[[-22 -19  43]
 [ 36  27 -20]
 [ -5 -28  37]
 [  3 -19  16]
 [-74 -15  -2]
 [ 44 -25 -23]
 [ 24 -30   3]]
->
[[ 44 -25 -23]
 [ 36  27 -20]
 [-74 -15  -2]
 [ 24 -30   3]
 [  3 -19  16]
 [ -5 -28  37]
 [-22 -19  43]]

[[ 12 -81  55  61 -38 -23]
 [  5 -74  21  27 -30   2]
 [-14 -12  33 -28  29 -43]]
->
[[  5 -74  21  27 -30   2]
 [-14 -12  33 -28  29 -43]
 [ 12 -81  55  61 -38 -23]]

[[ 43  17  23 -11  -7   4 -28  -1  19   7   9  17   7]
 [ 21  -3 -17  -1   1 -18  18  20  63   0   0  -3   2]]
->
[[ 21  -3 -17  -1   1 -18  18  20  63   0   0  -3   2]
 [ 43  17  23 -11  -7   4 -28  -1  19   7   9  17   7]]

[[-52  74  65 -30  41  45  -2  52]
 [ 19 -68  49  -3 -64  76  29  73]
 [ 35  38  -7 -29 -15 -60  55 -22]
 [-20   5  15  58  12 -16  40 -39]
 [-48  41  50 -26  64  69 -63  74]]
->
[[ 35  38  -7 -29 -15 -60  55 -22]
 [-20   5  15  58  12 -16  40 -39]
 [ 19 -68  49  -3 -64  76  29  73]
 [-48  41  50 -26  64  69 -63  74]
 [-52  74  65 -30  41  45  -2  52]]

[[ 29   8  32  27  64 -11   5  21 -21  -4 -53  20  20   0  76]
 [ 41   3  12  37 -57  14  -6  27  -1  14  24 -39   5  61 -59]
 [ 16  -1  38  -5 -24 -34 -25 -14  22 -15  -4  -5  18 -40   8]
 [ -8 -14 -44  55 -64 -24 -34  48 -25   7  24 -32  -3  54 -54]]
->
[[ -8 -14 -44  55 -64 -24 -34  48 -25   7  24 -32  -3  54 -54]
 [ 41   3  12  37 -57  14  -6  27  -1  14  24 -39   5  61 -59]
 [ 29   8  32  27  64 -11   5  21 -21  -4 -53  20  20   0  76]
 [ 16  -1  38  -5 -24 -34 -25 -14  22 -15  -4  -5  18 -40   8]]

[[ 13 -31 -13  64  -7  14  12]
 [ 11 -32 -14  53 -21   3  17]
 [  5  -8  -4  19  -2   3   2]
 [  6  -9  -2   7 -13   0  19]
 [ 11 -10   2  21  11  18  16]
 [  5  -3   0  11   5   7   4]
 [ 11  -9   3  17   9  18  21]
 [  4  -4  -1   3  -6   0  11]
 [  9 -16  -6  36   2  12   6]]
->
[[ 11 -32 -14  53 -21   3  17]
 [ 13 -31 -13  64  -7  14  12]
 [  9 -16  -6  36   2  12   6]
 [  5  -8  -4  19  -2   3   2]
 [  6  -9  -2   7 -13   0  19]
 [  4  -4  -1   3  -6   0  11]
 [  5  -3   0  11   5   7   4]
 [ 11 -10   2  21  11  18  16]
 [ 11  -9   3  17   9  18  21]]

[[ 21  26 -66]
 [-12  45  13]
 [ -7 -26 -17]
 [ 36  45 -19]
 [ -1 -58  26]
 [  8  38 -32]
 [ -2  13 -15]
 [ -7 -35 -24]
 [ 47 -11 -29]
 [-23  -1  39]]
->
[[ 21  26 -66]
 [  8  38 -32]
 [ 47 -11 -29]
 [ -7 -35 -24]
 [ 36  45 -19]
 [ -7 -26 -17]
 [ -2  13 -15]
 [-12  45  13]
 [ -1 -58  26]
 [-23  -1  39]]

[[ 52  11   7]
 [-68 -35  59]
 [-42 -16 -39]
 [ 53  -8  24]
 [ 77   4  26]
 [ 72  37 -36]
 [-43 -46   4]
 [ 80  15 -26]]
->
[[-42 -16 -39]
 [ 72  37 -36]
 [ 80  15 -26]
 [-43 -46   4]
 [ 52  11   7]
 [ 53  -8  24]
 [ 77   4  26]
 [-68 -35  59]]
---
[[-39 -41]
 [  4 -66]
 [ 29  40]
 [-57 -32]]
->
[[-39 -41]
 [  4 -66]
 [ 29  40]]

[[-22 -49  45   8 -46]
 [-51 -35  72 -31 -18]
 [ 11 -79 -19 -29 -22]
 [-68   5 -74  22 -10]]
->
[[-22 -49]
 [-51 -35]
 [ 11 -79]]

[[-29 -43 -61]
 [ 55 -21 -38]
 [ 22 -12  13]
 [ 25  42 -47]
 [-47  53  -6]]
->
[[-29 -43]
 [ 55 -21]
 [ 22 -12]]

[[-45 -57 -13]
 [  8 -57 -33]
 [-69 -30  19]]
->
[[-45 -57]
 [  8 -57]
 [-69 -30]]

[[ 51 -33]
 [ 68 -41]
 [ 63 -35]
 [ 79 -22]]
->
[[ 51 -33]
 [ 68 -41]
 [ 63 -35]]

[[ -9  52 -33  -5 -55]
 [ 47  -5  27 -76 -37]
 [-44  13  23   5 -16]
 [-49  17  29 -18 -41]
 [ 43   5   4 -28   2]]
->
[[ -9  52]
 [ 47  -5]
 [-44  13]]

[[  3 -19   8  18 -51]
 [ -2   6 -10  19  12]
 [ 30 -31  35 -52 -41]
 [-26   7  32 -77 -26]]
->
[[  3 -19]
 [ -2   6]
 [ 30 -31]]

[[-57 -35   3 -26 -23]
 [ 18   2 -79 -15 -54]
 [-15 -38   5 -15  27]
 [ 58  17 -28 -70  -9]]
->
[[-57 -35]
 [ 18   2]
 [-15 -38]]
---
[[-50  12  -4  31   1 -65  34  57   7  37  18]
 [ 16  46   2 -60 -17 -17 -24 -53  15  -5   7]
 [ 15 -21 -26  32  26  35  20   5 -23 -52  12]
 [-54  -5 -20  27   3 -39  27  54  17  56  23]
 [-30   6 -12  10 -19 -46  39  28  25  33  26]]
->
[[ 16  46   2 -60 -17 -17 -24 -53  15  -5   7]
 [ 15 -21 -26  32  26  35  20   5 -23 -52  12]
 [-30   6 -12  10 -19 -46  39  28  25  33  26]
 [-50  12  -4  31   1 -65  34  57   7  37  18]
 [-54  -5 -20  27   3 -39  27  54  17  56  23]]

[[  2 -50 -15 -40 -23  23  33  59  31  -3]
 [-29  22  13   1 -28   5  -9 -47  14 -32]
 [  5  -9 -11  23  41  33   4 -31 -21  29]]
->
[[  5  -9 -11  23  41  33   4 -31 -21  29]
 [  2 -50 -15 -40 -23  23  33  59  31  -3]
 [-29  22  13   1 -28   5  -9 -47  14 -32]]

[[  1   6   7 -15 -11  -3  21  -4   5]
 [ -9 -22  13   2 -21   2  70 -14  -3]
 [ 20  11   2  -4 -23 -19 -16  43 -11]]
->
[[ 20  11   2  -4 -23 -19 -16  43 -11]
 [  1   6   7 -15 -11  -3  21  -4   5]
 [ -9 -22  13   2 -21   2  70 -14  -3]]

[[ 26  61  43]
 [  0  65  64]
 [ 29  75  74]
 [-18  39  39]
 [ 47 -68 -16]
 [ 30  37  12]]
->
[[ 47 -68 -16]
 [ 30  37  12]
 [ 29  75  74]
 [ 26  61  43]
 [  0  65  64]
 [-18  39  39]]

[[ -8 -11 -27 -26   9 -18]
 [  8  16  67  17 -30  -7]
 [ 19   5  13   5  44  36]
 [ -7  -7  30  30 -24  12]
 [  0   5   5   1  16  21]
 [ 10 -23  26  11  -2  -9]
 [ -9  20 -17 -36 -25   1]
 [  9   6 -10   4 -25  -3]]
->
[[ 19   5  13   5  44  36]
 [ 10 -23  26  11  -2  -9]
 [  9   6 -10   4 -25  -3]
 [  8  16  67  17 -30  -7]
 [  0   5   5   1  16  21]
 [ -7  -7  30  30 -24  12]
 [ -8 -11 -27 -26   9 -18]
 [ -9  20 -17 -36 -25   1]]

[[-15  15  -1 -13]
 [ -3 -10   2 -18]
 [ 20 -83  47  18]
 [-55  44  -6 -54]
 [ -2  -9  -6 -11]
 [ 15 -17 -18   2]]
->
[[ 20 -83  47  18]
 [ 15 -17 -18   2]
 [ -2  -9  -6 -11]
 [ -3 -10   2 -18]
 [-15  15  -1 -13]
 [-55  44  -6 -54]]

[[-38  16  37  13 -44 -71  22  52  19  75 -16]
 [-34  15  32   4 -27 -42  11  36  13  49 -16]
 [  3 -54 -22  54   8  19  22  24   0 -17  19]
 [ 40 -24 -16   9  15  45  -9 -29  -9 -24  15]
 [ 15  58  26 -79   2  -5 -40 -43 -14   4 -23]]
->
[[ 40 -24 -16   9  15  45  -9 -29  -9 -24  15]
 [ 15  58  26 -79   2  -5 -40 -43 -14   4 -23]
 [  3 -54 -22  54   8  19  22  24   0 -17  19]
 [-34  15  32   4 -27 -42  11  36  13  49 -16]
 [-38  16  37  13 -44 -71  22  52  19  75 -16]]

[[ 79 -15]
 [ 12 -56]
 [-18 -70]
 [-14 -22]]
->
[[ 79 -15]
 [ 12 -56]
 [-14 -22]
 [-18 -70]]

[[-16   8 -26 -11]
 [  7  -2  -8 -14]
 [ 44   8  75 -17]
 [ 13  35 -22 -19]
 [ 22  24   0 -29]
 [  9  26 -19 -29]]
->
[[ 44   8  75 -17]
 [ 22  24   0 -29]
 [ 13  35 -22 -19]
 [  9  26 -19 -29]
 [  7  -2  -8 -14]
 [-16   8 -26 -11]]
